Each row is followed by its group, which names the range that a hidden value of the row falls in. A new part has a new value, new ranges and new names.
[-348   18   73  167  -12 -143 -531 -291   17  -28  143   71  120 -104
   55  383  -62   91   33   12  246  -25  152    1  109  -41 -101  -99
 -231 -111 -117  177 -106  190   -6   89  123  279  -57  172 -127]
hz
[-225   37  -79 -199 -151  -36 -444  187 -244   58  116  137 -240   15
   75  179 -110   14 -231 -225  -26  193   11  -11  229  -89  -85  129
   56   44  -90   78  -36  138  191 -122   49  -28   80  155 -275]
cf
[-290  128    4 -178 -178  -45 -408   78 -177    7  133  127 -166   21
   49  206 -140  -14 -188 -149  -41   91  -27  -49  185  -78 -110   81
   -3   12 -105   29  -57   95  220  -85  -64  -24   29   90 -286]
qd
[ 150  188  -37   80   46  -95 -150  247  261  229  123 -189 -201  -53
   85  129   83  213 -176 -228   32 -169  -45   94   10   34  110   81
 -311  -23  -95  140 -105   56   42   21   66  145  208  337 -295]
hz
[  31 -115   15 -131   42  -18 -129 -433  141 -112   46  217  218 -163
  -18 -161  -33   12  187   13 -166   76  303   68   94  111  -32  -55
    7  120  110  -12  -53  -62 -137   47   52  356  -20  138  242]
Ds
[-246   15 -171 -133  -27  -73  -72 -245 -192 -253 -286  241  -49 -148
   32  261   -8 -157  -28  -10   18  213   11 -176  100    0  -54 -155
  116  -87 -126  -12 -130   98  221 -131   28  -34   43 -238  106]
Dt
[ 143  134 -186 -143   83  155  416   98  239  252   97 -297  237 -108
  125 -135  -66  -72  212   -4 -236 -441  121  335 -328  174  154   38
   40   38   37  216  -93 -312 -254  -54 -121   11    2 -225    7]
Rt
[  78  203 -133  -98   89   42  244   20  190  255  142 -211  146  -64
   96  -23 -140  -10  108  -88 -183 -481   95  217 -289  179  129  -28
 -100  -14   17  160  -97 -197 -191   -6 -128   92  -14 -126  -13]
dl
[-337   20   57  143  -16 -156 -510 -275    3  -42   73   50  122 -120
   29  353  -29   52   46   21  249   -3  139  -60   91  -83  -94  -44
 -204 -141  -74  155  -82  172  -71  136  128  264  -49  157  -95]
Ds
[-269    2 -114 -198 -154   38 -308  208 -209   46   41   32 -104  -25
   89  176  -78  -99 -113  -97  -14  144   11   71  163 -115  -58  132
  182   36  -54  151  -48   14  149 -161   -2 -104   38  -36 -245]
qg
[ 375  150  -43  -62  -57  -31   -8  364  234  175  147 -227 -260  -34
   92 -135  189  230 -162 -240  -96   -8  -25   70  -26   12   64  267
 -229   67  -47  -13   -3   64  -53   76   44  111  262  442 -283]
qd
[ 102 -160 -165 -199  -73  -58   19  -82  -55 -295 -381  181 -120 -139
   16    5  160 -148  -44   -7  -58  368   41 -115  204  -28   45  -73
  270   82  110 -139  -50   33  281 -187  -49   73  126  -90  220]
fr
[ 157   99  195  127  -42  159  287  214  131 -208 -311  -20   94  -27
 -167  -16  112   95  -95  303   75  -66 -268 -105  -86    0  272  -13
  -22   32   70 -132  -76   -5  223  118 -185   35   42  -24   33]
Dt
[ 155  229 -145 -121   16   34  354  -41  334  133  116 -301  153 -115
  143  -86   22  -65  205  -36 -226 -413   73  213 -317  155   31   17
 -142  -30  -64   87 -108 -239 -172   -7 -173   30   47 -161  -78]
Ds
[-210 -100    7   97 -107 -103 -505  -92   22  -30  136  -77   98  -93
   89  231   74   29   84   21  231   72  157   73   93 -140 -139   84
 -133  -65  -42  159  -27  145  -81   90  121  221  -17  191 -184]
cf
[  77 -139 -110 -139 -175 -148 -238   29  -26 -274 -266   88 -227  -81
   32   69  222 -106 -112  -70   41  375  -20 -144  255 -143  -52   36
  111   39   76 -158  -16  117  317 -123  -53   88  154   78    0]
cf
[ -59  248   13   53  -48  353  648   49 -353 -290 -197  144  104  -75
   69  201  -15  189  -44  318   75  144 -160 -152 -345  201   94 -117
   48  -81 -475  -69 -121  346   99   60   71 -290   15 -284   24]
Rt
[-297  127  -76 -232  -80   28 -247   61 -134   27    6  140  -85  -69
    7  116 -119  -92 -109 -119 -126   87  -26  -21  154  -60  -56  118
   82    5 -105  117 -101  -62  108  -93   18 -111   65  -32 -208]
dl
[ -31  -95  -72 -117 -149 -137 -155 -134    1 -307 -278  124  -89  -73
   13  140  105 -176  -41   26   23  197  -21 -123  191  -75  -24 -131
  122   20   94 -156  -67   40  384 -164 -189  105   47 -120   89]
qg
[-311   96  -56 -204 -118   -9 -394  212 -226  129   76   81 -146    9
   29  196 -180  -51 -204 -169  -35   54  -14   -8  181 -104  -10  137
  118   15   -5  137  -43   19  122  -95  -21  -51   23   52 -245]
bg
[-374   -8   -5  187   33 -149 -440 -356   43  -38   66   23  190 -151
   89  438  -42   15  116   52  272  -75  179   38   54  -25  -84 -170
 -188 -154 -119  237 -137  142  -29   45  124  259  -73   21  -57]
fr
[ 257  172  -64  -62   26   -5   -1  354  190  241   82 -205 -174  -62
   26 -114  108  175 -139 -217  -93 -101  -36   58  -61    3  122  274
 -189   22   -4   81  -24  -26 -159  117   86   82  218  345 -227]
Dt
[-218   66  -18 -206  -96 -114 -457  114 -287   82   32  215 -228   59
  -23  191 -241    4 -298 -236  -27   67   15 -139  226  -60   40   26
   91   35  118  -13   -4  131  193  -68  -74  117   -3  149  -70]
Ds
[ 361  137  -39   21   -7   -1    4  423  367  220  109 -312 -198  -70
   80 -110  238  214 -124 -186  -54  -82  -64  163  -18   -9  120  268
 -249   59  -45  100  -52  -36  -46   54   67   93  285  410 -338]
qd
[  27  165  106   75 -204  226  324  294 -350 -234 -108   -2  -39   52
   52  196   33  207 -174  250  189  154 -195 -180 -231   32   88   18
   38  -37 -243 -168    8  410  172  108  -75 -151   -4  -48  -99]
qd
[ -45 -141 -195 -163  -15  -22   44 -166  -41 -299 -429  169   10 -206
  -12   48  154 -220   59   66  -32  308   30  -98  144  -46   19  -67
  253    7   42  -26 -101  -52  178 -148   26    0   99 -227  214]
Dt
[ -36  -66   64    3   59   -7 -122 -452  359 -169  -12  133  281 -226
  -30  -75   86  -11  245  122  -98   26  194  119  117   71  -43  -79
 -111   68   -5   72 -152 -155  -37   32   57  288   32   84   97]
bg
[ -55  260  110  144 -100  351  549  173 -223 -276 -155   39   95  -46
   53  229   50  220  -77  366  141  103 -244 -104 -292  131  104  -65
  -23  -69 -462  -49 -128  314  186   73   13 -284   35 -198 -133]
fr
[-300   95  -60 -221 -118  -20 -356  134 -180   69   27   78  -99  -26
   -4  134 -133 -102 -136 -134  -62   57  -17  -44  152 -123  -45  161
  100   -6    5  102  -41  -35   67  -49  -26  -51   23   14 -207]
dl
[ 116 -160 -110 -188 -150  -80  -24  -66   23 -315 -332   88  -81 -105
    9  -28  190 -188    0   38  -49  297   18  -95  182  -80    6  -35
  234   84  167 -185  -21  -13  291 -157 -163   99   90  -90  161]
qd
[ 310   25  218    6  -74  234  337  398   -9  -79 -219  -19   88   75
 -186 -204  -14  144 -154  260  -18  -94 -185  -55 -119   31  382   69
  156  166  300 -194   46   -7  116  135 -267  121  -29   66  157]
Rt
[ -74  239   90   95  -36  383  608   71 -303 -240 -115  172  137  -17
   55  224 -115  230  -83  337   61   24 -173  -52 -305  253  156 -212
   40  -11 -433  -41 -151  307  229   -8  -20 -235  -35 -280    7]
hz
[  70 -122   48  -90   23  -10 -151 -372  190 -194  -41  204  177 -206
  -73 -213  115   36  174   53 -124  214  221   -5  136   27  -63   64
  -47  100   63  -41  -49  -47 -153  130  139  311   64  233  169]
Dt
[   8  168   57  102  -65  353  608   94 -371 -304 -169  185   71   -6
   75  224  -53  245 -111  324  114  133 -163 -101 -295  235  148 -218
   63   -9 -415 -110 -112  410  259  -10    3 -209  -15 -247   59]
qg
[ 217  110  223  122 -100  204  298  346   70 -150 -190  -67   42   35
 -108  -20   89  182 -152  281   82  -49 -252  -56 -106   20  279   24
   -2   80   52 -146  -34   82  233  104 -207   30   38   64  -38]
fr
[ -36  195   83   45  -51  334  500  170 -465 -168 -110  191   60   41
   28  198 -179  258 -176  253   92   62 -127 -137 -289  212  202 -145
  114    0 -278  -93  -53  394  138   56  -14 -150  -68 -168   89]
bg
[-204   59    1 -178 -138  -44 -409  191 -122   51   34   95 -174   14
   -8  136 -105  -32 -218 -147  -39   94  -41  -32  240 -113    2  118
   82   56   53   46  -38   14  213  -90  -72   24   53  130 -218]
fr
[  24 -116   46  -35   86   77  -48 -350  361 -140  -64  120  315 -255
  -74 -208  126  -20  269  151 -143   79  189  155  116   47    3   31
  -27  111   42  110 -133 -235 -135   59  122  246   63   98  121]
dl
[ 260  144 -148 -115   39   29  330  141  203  214   60 -315  105  -51
   81 -138  -19  -20  108  -70 -169 -422   72  172 -334  125  155   67
  -54    2  130   57  -19 -184 -241   54 -170  116   15  -80   39]
Dt
[ -74  -41  -72 -143  -95 -257 -311 -188  -51 -258 -315  199 -172  -77
  -64  155   55 -166 -125  -97   26  190  -20 -282  234 -108  -16  -95
   54  -41  168 -190  -41   70  295  -61 -138  187   58   -7  142]
Dt
[-105  -34 -118 -107  -59  -71  -96 -101  -76 -249 -320  171  -98 -140
   10  179  101 -120  -67    5   37  275  -22 -153  178  -57    6  -75
  133  -26  -31  -43 -102   73  264 -127    3   10  104 -102   69]
Ds
[ -57  177   20  105  -16  364  581  165 -381 -170 -151  105  118  -19
   79  257 -105  219  -94  306  135   39 -129  -46 -326  216  201 -178
  115  -32 -356   11 -107  342  139    1   30 -211  -43 -275   54]
fr
[ 207 -147   86 -174 -138    1 -119 -311  273 -227  118   95  173 -118
  -11 -353  141    3  223   60 -227  159  229   96   99   23 -148  114
  -53  187  111 -168    8  -90  -76   87  -62  317   33  243   79]
cf
[-142   65  -16 -286 -229  -63 -340   74 -276  -30  134  163 -203   73
   48   72 -167  -23 -197 -187 -114  136   39 -101  150  -52 -106   89
   89   74   29 -124   34  143  185  -71 -147   49   -8  112 -136]
qg
[ -80  -55  -80 -184  -82 -167 -204 -174 -104 -221 -281  213  -95  -66
  -50  111  -19 -171  -86  -56  -25  151   22 -210  183  -58   21 -110
  146    2  183 -156  -36   34  251  -91 -155  159   11  -85  195]
dl

Part 2:
[ -92   81  -59   67   23   76  140   20  -47  -44  145  -65  -47  193
 -241 -328 -144   42   97  -70  128   -4   -7 -117  -24   45  260   10
  -62   96  127   61   54   -9 -330 -212    8 -273   28  273 -158]
R
[ 122  -10  -29  -57  106 -226   25   67  121  180    8  120   39  -28
  -14 -124  -84  -43 -163   -4 -116   14  100   34   14  -99  460 -127
 -108 -105   62   91   85  120  159  -31 -118 -212   -3  114  -85]
S
[-138  -22   32   85  -11    9  102  -54  -87  -85  164 -265    4  -36
   61   72   10   43 -129    9  -39   36   35  -85  -60  -56   21  -11
   39   -3 -102  -10  101  102  -85 -162   88   54  -94   -1  -74]
M
[-144   98   76  118  -90  265   56 -136 -106  -42    5 -225  185  100
 -224   58 -229 -104  329   57  171 -108 -106   15  234  164  -20  -24
  -41  126  -45   64 -124   44  -79 -111   99 -257  302  192  -57]
W
[-227   44   50  113  -33  -97  219  -44 -127  -51  292 -305  -18  -70
   52  123  118  190 -244   22 -162  -27   94 -184  -57 -111   68    2
  -22   10  -17   -5  275  133 -273 -242   26   60 -139  133 -141]
S
[ 207 -264  -44  258 -246  201 -224  186 -124 -638  401 -287  -56  130
    0  231  -83    9 -389   10  482  140 -395  -73 -407 -118 -331   -8
 -228 -200 -251  257 -359 -230 -891    5  401    3 -271 -327  203]
T
[-275   49  192   69   82  286  258  -83 -145    8 -114 -161  -11 -135
 -167  276 -222   36    0  151  -46   88 -103 -314  -39  -84 -372  106
   61   -8 -181  146   52   58 -239 -125  -55   88   -1  100 -197]
H
[ 160  -93  -68   64   44   86  -37   92  132  -48   81   70   72  216
 -288 -108 -302  -41    0   -4  176  -94 -119   18  -36  -36  149 -184
 -276  -81  107  225 -180  -88 -359   18   47 -409  149   33    9]
P
[ -29 -120   53    8   93  248  -81 -130 -127 -175 -107 -362   69   82
  290   52  -36  -96  132  -54  131  272  -41   35 -141    2 -253   67
  122   12 -153  -55 -116   29  245 -135  234  135 -109 -254   -8]
T
[ -46 -118  -70  124  -73 -172   94  117  -60 -151  369  -47 -260 -118
  -40 -180   77   68 -457    6   13  -21  -29 -124 -224 -101  299  -66
   27  -94 -160   89  144   43 -341 -128   68   40 -286  -40    7]
W
[ 204 -252 -167   15   -9 -166  -16   59   99 -198  289 -174 -103   91
  296  -67  101   49 -377 -150  -30  176   97   -1 -307 -194  210 -145
   -4 -125  -60  -63    3    1  -55 -117  163  116 -378 -258   18]
M
[  23  132   54   64  -82   98    0  103 -126  -97    8   23   11  -70
 -146  -42 -197 -112  -11   23  230  162 -187 -142  -27   23  111  117
  -23  -11 -140  205 -105   27 -260  -97   -7 -144  -83  151  -71]
X
[ 237  -46    9    9  149  108 -442  108  121 -291  -99 -226  423  424
   44    5 -320 -155   88  -89  407  299  -98  277 -176  -10  -10   56
 -314 -152  106   24 -326  -44  -84   76  210 -377  244   34  -43]
M
[-179 -150  -13  162  -40  136  202  -14   43    2   67   11  -99  -79
 -125  -68 -121   48   35   76  -23 -228  -46  -63   53  133    9 -177
   64   -6 -105   19   88   17 -135 -127   52 -152  150  -10  -21]
T
[-121 -101   94  164  -88  222   76  -50 -217 -191  178 -250 -104 -107
 -161  212  -98  -41 -159  145  139  -48 -225 -166  -83  -78 -256  -22
   -3  -49 -272  239 -115  -15 -372  -46  182   89 -108 -178   76]
D
[ -44  -77  -49   66    4   70  254    2   -5  183   87   94  -59 -131
  -45  -19  -14   64   14   37 -126 -294    9 -130  121   12   66 -221
  -82   10   75  188   90   19  -83 -194  -15 -182   -7  -98   71]
H
[-222  309  258   66   -5  141  -60  -82 -309   35 -119 -326  358 -119
  -51  311 -116 -139  209  156  129   59  -88  -20  252   65 -106  214
  -76   36  -72  152  -25  210   84 -106   44 -129  216  241  -90]
K
[ -99   45   88   69  146  186 -198    6 -255 -146   14 -399  274   80
  217   96   30  -42  101   -9  224   69  -54   62  -65    1 -271  118
 -162  -26   90  126  -61   66  -20 -183  282  -99   -6 -216  102]
R
[  13 -196 -144   49   27  -61  135   62   51   55  108   -2 -106 -141
  252 -115   83   -1 -107  -58 -117  -76  137  -48  -50  -10  144 -191
  144  -78  -44  -42   98   87  200 -188  115   50 -228 -323   71]
R
[-237  182   79  -51   26 -120  378 -208  -93  469  -70  -33   23 -272
  -26    5   42  -41  173   93 -389 -190  241 -106  414   37  404 -102
  174  135    2  -10  296  304  547 -214 -203  -37   88  256 -172]
K
[ 362 -207 -113  -59   84  -98 -114   80  156  -60   74  -84  144  155
  322  126    0   17 -206 -122  -20  162   61   67 -193 -223   81 -177
 -244 -178  122   84 -126  -34   28  -47  107  -92 -206 -266   55]
X
[  58   32   53  -36 -101 -127  184  -48  -21  172    8   99  -90 -273
   -2   88  -33  -86 -183   73 -168   46   -6 -111  104  -77  341  -69
   78  -21 -221  123   60  138  199  -67 -167   37 -129  135  -80]
W
[-317   41   38  176  -15  105  194   29   18  -71   85  -79   27  -24
 -102  -86 -126  141   40   16    3  -94    6 -109    7  166   12    4
   41   51  -32  -85  229   78 -291 -240   -9 -197  185  259 -184]
M
[-162   23   44   24  -15 -138  324  -41 -191  195  167  -44 -213 -378
  113   54  198   81 -280   75 -292  -81   82 -262   26 -135  177  -53
  125    1 -130  145  296  181   66 -241  -81  191 -342  -70  -22]
K
[ 104  -85  -73   32  -59  -96   15  -31   25  -68  205 -119  -53  131
 -105 -144  -67  -59 -125  -24   56   17    8   44  -31  -65  383 -120
  -53  -25  -41   36  -58   20  -61  -36   64 -126  -29  100  -50]
D
[  -6   64   51   54   53   86  -73  -10  -45   14   -6 -191  294  134
  -93  112 -167  -76  154   49  122  -68  -16   73  139   13   32  -37
 -218  -36  123  121 -105   63  -42  -52   95 -305  239  100  -24]
R
[-268    0    6  183 -144  207  275   29 -154 -124  111  -91 -177 -231
  -64   -7  -88   -5   -3   47   66   -3  -81 -293  -23  105 -125   50
  285   42 -282    4   71   65 -246 -240   84  127 -169  -26  -76]
H
[ -91 -143   22   72  203   38   24  127  -19   -2   24   11  -92  -73
 -163  -74 -170  -32 -229  111   48  -45  -51 -105 -179 -121  -37  -60
  -42 -193  -65  198   20   40 -189    0   65  -70  -54 -176    5]
H
[  -8  189  202 -121  236  299  -78 -137  -77  296 -502  -49  461   10
   61  201 -263 -204  524   65   46   50  -34  106  312   97 -176   56
 -173   57  137  184 -149  119  523  -79  -63 -329  380   90  -43]
H
[ 208  124   36  -72 -142 -182  163  -97   42  372   29  235   65 -106
 -270   41 -102 -105   10  105 -160 -239  -32   37  396  -28  640 -232
 -254   45   53  300  -29   83  157    2 -269 -391  211  400  -26]
D
[  17 -133    7  161  -48  204 -103   48   62 -236   29 -130  134  181
 -134   46 -265  -47   80   41  267  -14 -167   78  -47   98  -98  -75
 -133  -86  -66   50 -190  -73 -300    4  178 -278  247   26  -14]
T
[ 263  -49  -39   95 -121  143 -188  148   75 -188   10  -22  279  134
  -45  193 -276 -147   67    1  321   46 -181   72   22   29  -37  -70
 -249 -137   -9  172 -355  -75 -257   29  152 -324  132  -27   70]
H
[ 198 -146   -6 -151  283  131 -103  -77  100  205 -317   87   87  103
   73 -183 -209 -209  210  -31   26   81    3  168   17  -21  119 -152
  -67  -45   56  139 -174   17  534   16   10 -214   99 -213   48]
D
[  43   -4  -20   25  103   10 -156   10   -4 -184   92 -299  166  283
  -25 -101 -159  -72  -11  -76  193  202   23   79 -137  -73  138   34
 -106  -49   52  -15 -102   45  -93  -49  161 -155   18   57 -106]
P
[ -87   88  164  144  -80  245   67   89  -45  -61  -93   37  164 -111
 -317  328 -367  -58   24  191  175  -30 -252 -174   83   33 -231   51
 -153  -97 -155  261 -143   -2 -444    5  -50 -239  236  225  -95]
H
[ 407 -382 -193  -72  170  -60 -156  129  353   -1  -98  133   58  112
  265  -61 -186 -142 -137 -113    0  131   82  165 -204 -133  139 -309
  -52 -259   -9    0 -220  -26  326   84  121 -104 -123 -470   98]
P
[-227  -72   -1  167   -7  209   70  -60 -203 -172  219 -349   14   -8
  192  -11  129  108   40  -43   79 -122  -35  -50  -65   87 -234  -31
   -4   88   -9   25  102   24 -182 -315  269   -8  -85 -242  111]
W
[  14 -207 -144   84   -2  105   98   52   98  -33   21  -54   35  -80
  418  -17   50   41   85 -128  -56  -34  104  -14  -43  103 -102 -185
  132  -29  -15 -121   52   43  189 -264  184    0 -152 -396   85]
X
[ 115 -226  -90   11  123 -106  -36   82  142  -47   87 -107   94    5
  445   63  109  112 -231 -110 -125   59  139   60 -204 -108    4 -166
  -97 -151   71  -55  107   51  112 -162  123  -15 -178 -317   51]
P
[  16 -241  -86   13  166  -92  149  112  121   82   52   79 -127 -130
  233  -57   51  118 -286  -25 -201  -24  121 -103 -204 -131   47 -178
   11 -166   14   32  186   48   38 -154    8   28 -230 -280    3]
R
[ -79   94  158  -92  169  193  157  -75 -140  224 -296   62  -15 -206
  -59   59 -189 -132  100   97  -54  144  -73 -196   52  -66  -81   86
   73   11 -129  234  -10  101  231 -100 -142   15  -64   25 -104]
H
[ -17   85  -41   28 -107 -199  139  -53   -5  108  188 -110   68  -53
   63  -40   67    6  -43  -37 -141  -70  149    5  171   11  459 -105
    0   55   24  -47  152  171  143 -185  -36 -121  -10  207  -91]
P
[  91 -301  -75   45   88  -20   48   35   14 -139  242 -122 -185   27
  163  -24   89  126 -392  -40  -46   18  -26  -74 -331 -214  -34 -166
 -110 -131  -38  131   42  -68 -242 -113  142   72 -308 -335   91]
D
[ 143 -147  -67   42  -19   46  -20   55   55 -182   81 -134  -13   58
   62   58 -162  -90 -147  -47  106  217  -35  -73 -187 -124    9  -60
   50 -121 -163   25 -162    5 -100  -23  138   58 -214 -182  -39]
S
[ -34 -130  -19   85   37  117   56   48  -35  -50   26 -128   55 -110
  263  133   17   29  -33  -14  -10   -5    6  -75  -74   -8 -204  -81
   19  -79  -50   45   22   46    8 -185  158   24 -141 -315   72]
K
[ 625 -256 -269 -136   44 -303 -320  175  198 -156  162   59  -95  237
  101 -346 -131 -307 -360 -189  222  371   28  182 -316 -277  662 -171
  -55 -243  -72   91 -370  -28  203  163  155  -46 -423 -303   90]
P
[-207  -51   62   33  145  125  236  -32   10  228 -141  133  -75 -235
  -21  -80 -104   19   59   76 -164 -158   12 -112   74   78  -13 -118
   91   13  -70  100  187  108  165 -171  -91 -101   71  -68  -32]
M
[  53  -92   37   35    3  112  -49   -2  -28  -66  -52  -93   62  -81
  103  116 -120 -127  -33   31   89  101  -87    9  -40  -14  -61  -37
   26  -78 -187   88 -127   49  111  -39  103   -1  -49 -171   38]
W
